Below are the code and all the weights of a small trained network. Each question names an input and a class and asks about switching units off, where a switched-off unit gives its printed mean instead of its output.

import numpy as np


def w(rows, s, z=0):
    codes = np.array(rows[::2]) - 128.0
    scale = np.full(codes.shape[1], s)
    scale[-1] = z or s
    return codes * scale


def norm(h):
    return h / np.sqrt((h * h).mean(-1, keepdims=True) + 1e-5)


def f(y):
    return np.maximum(y, 0)


def log_softmax(a):
    a = a - a.max(-1, keepdims=True)
    return a - np.log(np.exp(a).sum(-1, keepdims=True))


def net(x, mask):
    res = np.array(x, float).reshape(1, 6) / 4 @ E
    u = 0
    for l in range(2):
        y = f(norm(res) @ A[l][:, :-1].T + A[l][:, -1])
        res = res + np.where(mask[u : u + 8], y, B[l][:, -1]) @ B[l][:, :-1]
        u += 8
    return log_softmax(norm(res)[-1] @ U[:, :-1].T + U[:, -1])


A, B = {}, {}
E = w([
[161,89,164,76,117,189],'x0',
[138,210,86,198,116,255],'x1',
[202,194,211,160,184,91],'x2',
[114,148,90,67,187,131],'x3',
[126,133,130,126,127,128],'x4',
[196,157,88,94,76,105],'x5',
],0.01)
A[0] = w([
[22,105,186,185,211,151,8],'L0N1',
[238,212,44,79,15,54,68],'L0N2',
[214,65,197,55,110,229,53],'L0N3',
[186,197,192,141,181,124,112],'L0N4',
[121,189,91,68,251,123,131],'L0N5',
[139,106,222,243,14,100,131],'L0N6',
[97,188,50,209,134,28,25],'L0N7',
[98,133,79,130,100,171,92],'L0N8',
],0.013,0.011)
B[0] = w([
[101,70,212,99,170,249,172],'L0N1',
[76,78,194,115,175,212,227],'L0N2',
[30,135,72,211,234,77,191],'L0N3',
[198,176,167,169,119,111,222],'L0N4',
[185,85,64,86,123,152,221],'L0N5',
[186,85,58,70,155,148,254],'L0N6',
[63,124,90,213,218,78,170],'L0N7',
[155,154,159,117,108,67,169],'L0N8',
],0.015,0.0083)
A[1] = w([
[161,199,110,142,59,194,2],'L1N1',
[130,105,181,51,74,32,80],'L1N2',
[119,72,176,90,154,22,104],'L1N3',
[98,91,112,35,13,158,161],'L1N4',
[148,202,92,172,113,207,125],'L1N5',
[8,99,55,134,77,116,124],'L1N6',
[75,118,224,110,123,187,92],'L1N7',
[123,162,110,191,181,161,22],'L1N8',
],0.014,0.0048)
B[1] = w([
[90,75,156,97,60,53,162],'L1N1',
[107,157,134,131,28,159,179],'L1N2',
[25,150,90,116,10,147,251],'L1N3',
[209,181,153,181,146,129,241],'L1N4',
[72,27,112,90,33,75,234],'L1N5',
[229,187,197,173,184,78,254],'L1N6',
[135,214,210,107,107,196,220],'L1N7',
[25,140,171,60,85,53,223],'L1N8',
],0.011,0.0059)
U = w([
[114,90,202,110,149,213,120],'0',
[67,127,75,182,195,66,118],'1',
[151,121,114,120,125,131,249],'2',
[93,103,120,93,14,114,113],'3',
[253,155,203,149,137,75,70],'4',
[192,87,9,99,148,178,134],'5',
[112,166,89,177,137,166,69],'6',
],0.016,0.017)

Each question gives the input, the list of numbers given to net, and the class t.
The units are the neurons (one row each of A and B). Each row of codes is followed by its name. A weight is (code - 128) times the scale printed after its matrix; where a second scale follows, it is the last column's (A, B and U).
mask holds one flag per neuron, layer by layer. A switched-off neuron (its flag False) gives its mean, the last column of its row in B, instead of its output. The means were averaged over made-up inputs and are rounded, as every weight is.
A unit's drop is (log p(t) with every unit on - log p(t) with that unit switched off) / (log p(t) with every unit on - log p(t) with every unit switched off).
The circuit of an input: a set's keep is (log p(t) with only the set's units on - log p(t) with every unit switched off) / (log p(t) with every unit on - log p(t) with every unit switched off). Starting from the 12 units with the biggest drops (on a tie, the unit counted first), units are removed one at a time, each time the one whose removal leaves the highest keep (on an exact tie, the one counted first), for as long as the keep stays at least 0.8.
circuit, biggest first: the units of the circuit, biggest drop first
k most important neurons: the k neurons with the biggest drops, biggest first
top k neurons in layer l: the k neurons of layer l with the biggest drops, biggest first
input [0,-6,-4,4,3,-1], class 3: 2 most important neurons => [L1N3 L0N6]
input [1,8,1,0,5,5], class 3: circuit, biggest first => [L1N5]
input [-8,-7,-1,-1,-1,7], class 1: top 3 neurons in layer 0 => [L0N7 L0N1 L0N4]
input [5,6,-3,5,0,5], class 3: 3 most important neurons => [L0N6 L1N5 L0N7]
input [-1,8,1,7,-6,-1], class 3: 3 most important neurons => [L0N6 L1N5 L1N1]
input [0,-4,3,8,-2,-7], class 5: top 2 neurons in layer 0 => [L0N5 L0N2]
input [-8,-6,0,-6,4,6], class 1: 2 most important neurons => [L0N7 L0N5]
input [-6,-4,6,7,-5,-7], class 0: top 4 neurons in layer 0 => [L0N1 L0N6 L0N3 L0N4]
input [-7,-2,3,-5,-6,7], class 0: 3 most important neurons => [L0N2 L0N3 L0N5]
input [1,8,7,7,5,7], class 3: circuit, biggest first => [L1N5 L0N6]
input [-8,5,8,2,5,-2], class 1: 3 most important neurons => [L0N7 L1N6 L1N8]
input [-3,-5,6,-1,-5,-7], class 0: 2 most important neurons => [L0N1 L1N6]
input [-5,-7,6,7,-2,4], class 3: 3 most important neurons => [L1N3 L0N6 L0N3]
input [-3,-3,-2,5,3,2], class 5: circuit, biggest first => [L0N5]
input [-7,-6,-4,8,7,-7], class 5: 3 most important neurons => [L0N5 L0N2 L0N3]
input [0,-1,-7,6,-4,4], class 4: circuit, biggest first => [L0N6 L1N6]
input [7,-6,-6,5,7,-6], class 1: 2 most important neurons => [L0N3 L0N2]
input [-2,-6,-8,4,-1,-2], class 4: 2 most important neurons => [L1N6 L1N4]
input [-5,1,-4,-5,3,0], class 1: 2 most important neurons => [L0N7 L0N5]
input [-6,-1,6,-7,3,-3], class 5: top 2 neurons in layer 0 => [L0N6 L0N3]
input [6,5,-2,-4,-6,-2], class 1: most important neuron => [L0N3]
input [6,0,7,-8,1,1], class 5: 2 most important neurons => [L0N6 L1N6]
input [-7,-8,0,2,-4,4], class 3: 4 most important neurons => [L1N3 L0N3 L1N2 L0N6]
input [2,7,-4,1,-4,-6], class 3: top 2 neurons in layer 1 => [L1N5 L1N1]
input [7,5,-2,3,3,8], class 0: top 3 neurons in layer 0 => [L0N2 L0N7 L0N6]
input [2,-6,-7,3,5,1], class 4: top 3 neurons in layer 0 => [L0N4 L0N8 L0N6]
input [3,5,-3,2,-7,7], class 0: top neuron in layer 0 => [L0N2]
input [8,-2,2,-3,-2,7], class 1: top 2 neurons in layer 0 => [L0N3 L0N1]
input [-8,4,-7,6,-1,0], class 1: top 2 neurons in layer 1 => [L1N4 L1N7]
